Below are the code and all the weights of a small trained network. Each question names an input and a target symbol and asks about switching units off, where a switched-off unit gives its printed mean instead of its output.

import numpy as np


def w(rows, s, z=0):
    codes = np.array(rows[::2]) - 128.0
    scale = np.full(codes.shape[1], s)
    scale[-1] = z or s
    return codes * scale


def norm(h):
    return h / np.sqrt((h * h).mean(-1, keepdims=True) + 1e-5)


def softmax(a):
    e = np.exp(a - a.max(-1, keepdims=True))
    return e / e.sum(-1, keepdims=True)


def log_softmax(a):
    a = a - a.max(-1, keepdims=True)
    return a - np.log(np.exp(a).sum(-1, keepdims=True))


def net(x, mask):
    ids = ['βγεξτω'.index(c) for c in x.split()]
    T = len(ids)
    res = E[ids] + P[:T]
    u = 0
    for l in range(2):
        r = norm(res)
        for j in range(3):
            rows = slice(3 * j, 3 * j + 3)
            q, k, v = (r @ M[l][rows].T for M in (Q, K, V))
            z = softmax(np.where(np.tri(T) > 0, q @ k.T / 3**0.5, -1e9)) @ v
            o = O[l][rows]
            res = res + np.where(mask[u + j], z, o[:, -1]) @ o[:, :-1]
        u += 3
    return log_softmax(norm(res)[-1] @ U[:, :-1].T + U[:, -1])


Q, K, V, O = {}, {}, {}, {}
E = w([
[197,146,76,120,160,43,138,112],'β',
[149,126,7,89,112,119,133,102],'γ',
[191,28,213,132,103,157,96,88],'ε',
[24,112,111,73,105,82,146,118],'ξ',
[77,97,83,254,129,87,174,118],'τ',
[94,189,147,131,170,177,215,62],'ω',
],0.0057)
P = w([
[89,87,147,143,248,98,50,68],'0',
[128,63,79,67,189,123,126,94],'1',
[133,76,78,74,162,139,139,106],'2',
[140,84,107,92,138,114,158,97],'3',
[136,91,121,107,113,115,157,111],'4',
[136,107,137,116,94,118,159,114],'5',
[144,123,148,124,73,112,162,115],'6',
[154,144,144,125,51,110,162,128],'7',
[155,146,141,133,29,102,155,131],'8',
[156,175,144,143,2,87,153,130],'9',
],0.0052)
Q[0] = w([
[132,139,131,189,66,124,161,109],'0.h0',
[196,159,116,99,1,64,126,62],'0.h0',
[136,83,90,76,85,49,193,55],'0.h0',
[153,88,108,156,97,52,79,125],'0.h1',
[121,74,103,88,135,166,124,115],'0.h1',
[137,92,190,148,82,130,137,110],'0.h1',
[49,167,175,165,132,146,96,211],'0.h2',
[206,126,75,170,60,4,145,101],'0.h2',
[138,114,155,156,107,69,179,67],'0.h2',
],0.0087)
K[0] = w([
[158,169,158,108,69,128,144,120],'0.h0',
[126,173,124,157,36,115,177,145],'0.h0',
[121,188,122,167,94,135,233,102],'0.h0',
[159,136,111,150,21,90,144,185],'0.h1',
[141,105,120,109,170,69,99,151],'0.h1',
[92,189,74,117,148,104,148,125],'0.h1',
[190,108,99,131,176,120,97,102],'0.h2',
[121,146,153,171,2,125,138,141],'0.h2',
[118,153,105,143,43,155,205,124],'0.h2',
],0.0091)
V[0] = w([
[176,43,163,74,108,106,76,141],'0.h0',
[142,191,199,55,91,179,156,93],'0.h0',
[113,173,103,2,155,85,106,132],'0.h0',
[90,168,112,142,139,134,238,85],'0.h1',
[145,120,155,75,137,132,53,144],'0.h1',
[70,123,110,136,120,135,238,91],'0.h1',
[82,89,189,154,88,115,126,104],'0.h2',
[236,101,137,156,150,214,96,87],'0.h2',
[153,173,106,160,169,53,92,156],'0.h2',
],0.0051)
O[0] = w([
[147,231,115,166,55,42,99,162,133],'0.h0',
[175,71,97,116,219,51,24,122,2],'0.h0',
[51,197,218,119,100,83,17,82,209],'0.h0',
[213,194,47,160,142,90,94,191,166],'0.h1',
[64,111,188,114,115,128,132,54,90],'0.h1',
[176,182,52,141,159,63,117,203,173],'0.h1',
[86,145,165,146,153,202,79,139,163],'0.h2',
[212,188,4,207,116,156,106,73,107],'0.h2',
[108,21,115,139,104,103,201,83,114],'0.h2',
],0.0043,0.0025)
Q[1] = w([
[65,128,77,171,124,147,158,139],'1.h0',
[170,122,127,185,114,115,145,89],'1.h0',
[110,133,109,210,134,49,140,127],'1.h0',
[156,149,117,131,105,131,74,100],'1.h1',
[110,150,141,152,49,129,172,141],'1.h1',
[123,196,142,135,9,80,120,134],'1.h1',
[117,128,118,192,131,106,102,198],'1.h2',
[116,194,151,82,159,145,120,136],'1.h2',
[113,98,109,95,125,82,159,116],'1.h2',
],0.013)
K[1] = w([
[114,71,113,100,152,152,228,130],'1.h0',
[242,117,122,132,73,157,129,145],'1.h0',
[166,107,100,58,87,144,168,243],'1.h0',
[192,87,183,96,121,151,102,131],'1.h1',
[91,72,81,217,1,69,132,174],'1.h1',
[156,48,104,102,15,87,75,207],'1.h1',
[143,98,164,172,118,179,137,221],'1.h2',
[105,192,181,87,145,113,76,137],'1.h2',
[102,170,106,163,148,58,180,170],'1.h2',
],0.0092)
V[1] = w([
[159,112,163,162,140,97,110,121],'1.h0',
[152,146,77,3,94,145,118,100],'1.h0',
[94,181,106,127,164,125,113,95],'1.h0',
[203,190,147,101,159,125,141,157],'1.h1',
[130,230,159,91,145,157,164,88],'1.h1',
[170,98,190,140,139,176,111,130],'1.h1',
[85,150,79,130,142,91,133,157],'1.h2',
[106,173,54,150,143,66,156,148],'1.h2',
[118,138,157,67,121,164,135,120],'1.h2',
],0.006)
O[1] = w([
[49,131,71,123,131,143,182,111,166],'1.h0',
[132,159,85,208,171,67,129,225,235],'1.h0',
[154,77,175,149,66,120,189,168,132],'1.h0',
[54,45,111,105,109,123,85,30,80],'1.h1',
[155,4,55,129,227,99,25,124,198],'1.h1',
[106,198,71,91,147,161,89,94,67],'1.h1',
[177,104,191,117,120,177,85,68,156],'1.h2',
[99,76,170,121,157,203,136,59,251],'1.h2',
[125,152,160,184,81,80,107,128,104],'1.h2',
],0.0038,0.0019)
U = w([
[82,70,175,93,113,138,147,2,253],'β',
[178,138,67,161,118,45,135,209,229],'γ',
[137,216,101,158,99,153,78,91,37],'ε',
[86,148,194,72,136,102,92,177,34],'ξ',
[143,143,144,125,128,194,201,181,85],'τ',
[127,67,84,110,206,147,80,137,49],'ω',
],0.0055,0.003)

Each question gives the input, a string of symbols that net reads in full, and the target symbol t.
The units are the heads (3 rows each of Q, K, V and O). Each row of codes is followed by its name. A weight is (code - 128) times the scale printed after its matrix; where a second scale follows, it is the last column's (O and U).
mask holds one flag per head, layer by layer. A switched-off head (its flag False) gives its mean, the last column of its rows in O, instead of its output. The means were averaged over made-up inputs and are rounded, as every weight is.
A unit's drop is (log p(t) with every unit on - log p(t) with that unit switched off) / (log p(t) with every unit on - log p(t) with every unit switched off).
The circuit of an input: a set's keep is (log p(t) with only the set's units on - log p(t) with every unit switched off) / (log p(t) with every unit on - log p(t) with every unit switched off). Starting from all 6 units, units are removed one at a time, each time the one whose removal leaves the highest keep (on an exact tie, the one counted first), for as long as the keep stays at least 0.8.
units of the circuit, in order: the units of the circuit, biggest drop first
unit that matters most: the unit with the biggest drop
which heads matter: for each layer, one digit per head in row order, 1 if its drop is at least 0.15 and else 0, layers parted by /
drop when u is switched off: that unit's drop, to one decimal
input ε β ξ ε, target ξ: which heads matter	111 / 000
input τ β ε β β ω γ ε, target γ: units of the circuit, in order	[1.h2, 0.h1]
input ε ξ ε γ β ξ β, target ξ: units of the circuit, in order	[0.h2]
input β ξ ε β β β ξ β τ, target β: units of the circuit, in order	[0.h0, 1.h0]
input ξ ξ β, target ξ: units of the circuit, in order	[0.h2, 0.h0]
input ε τ ε ε γ γ ε, target ε: which heads matter	000 / 110
input γ τ τ, target τ: which heads matter	100 / 010
input β β β ε β τ β γ, target τ: units of the circuit, in order	[0.h0, 0.h2, 1.h1]
input β ξ β ε γ, target ε: which heads matter	101 / 010
input ε β γ ε β β β β β τ, target τ: units of the circuit, in order	[0.h0, 1.h1, 1.h2]
input β ω β β β β γ β τ β, target τ: units of the circuit, in order	[0.h0, 0.h2]
input ω τ τ τ ε β ω ε β, target ω: which heads matter	100 / 000
input γ β β β ω ω β β, target ω: which heads matter	100 / 010
input τ ξ ξ ξ ω, target ω: units of the circuit, in order	[0.h0, 1.h1]
input β ω ε β ω β ω, target γ: which heads matter	010 / 000
input β β β ε γ, target ε: units of the circuit, in order	[0.h2, 0.h0]
input ε ε β β β, target β: unit that matters most	0.h2
input τ β β ω β γ τ τ ε, target τ: drop when 0.h0 is switched off	1.0
input τ ξ β ε ε ε β, target ε: drop when 0.h2 is switched off	0.3
input ε τ γ, target τ: unit that matters most	0.h0
input β β γ ε ε ε ε β ω ε, target ω: drop when 0.h0 is switched off	1.1
input β ε β, target ε: drop when 1.h0 is switched off	0.0
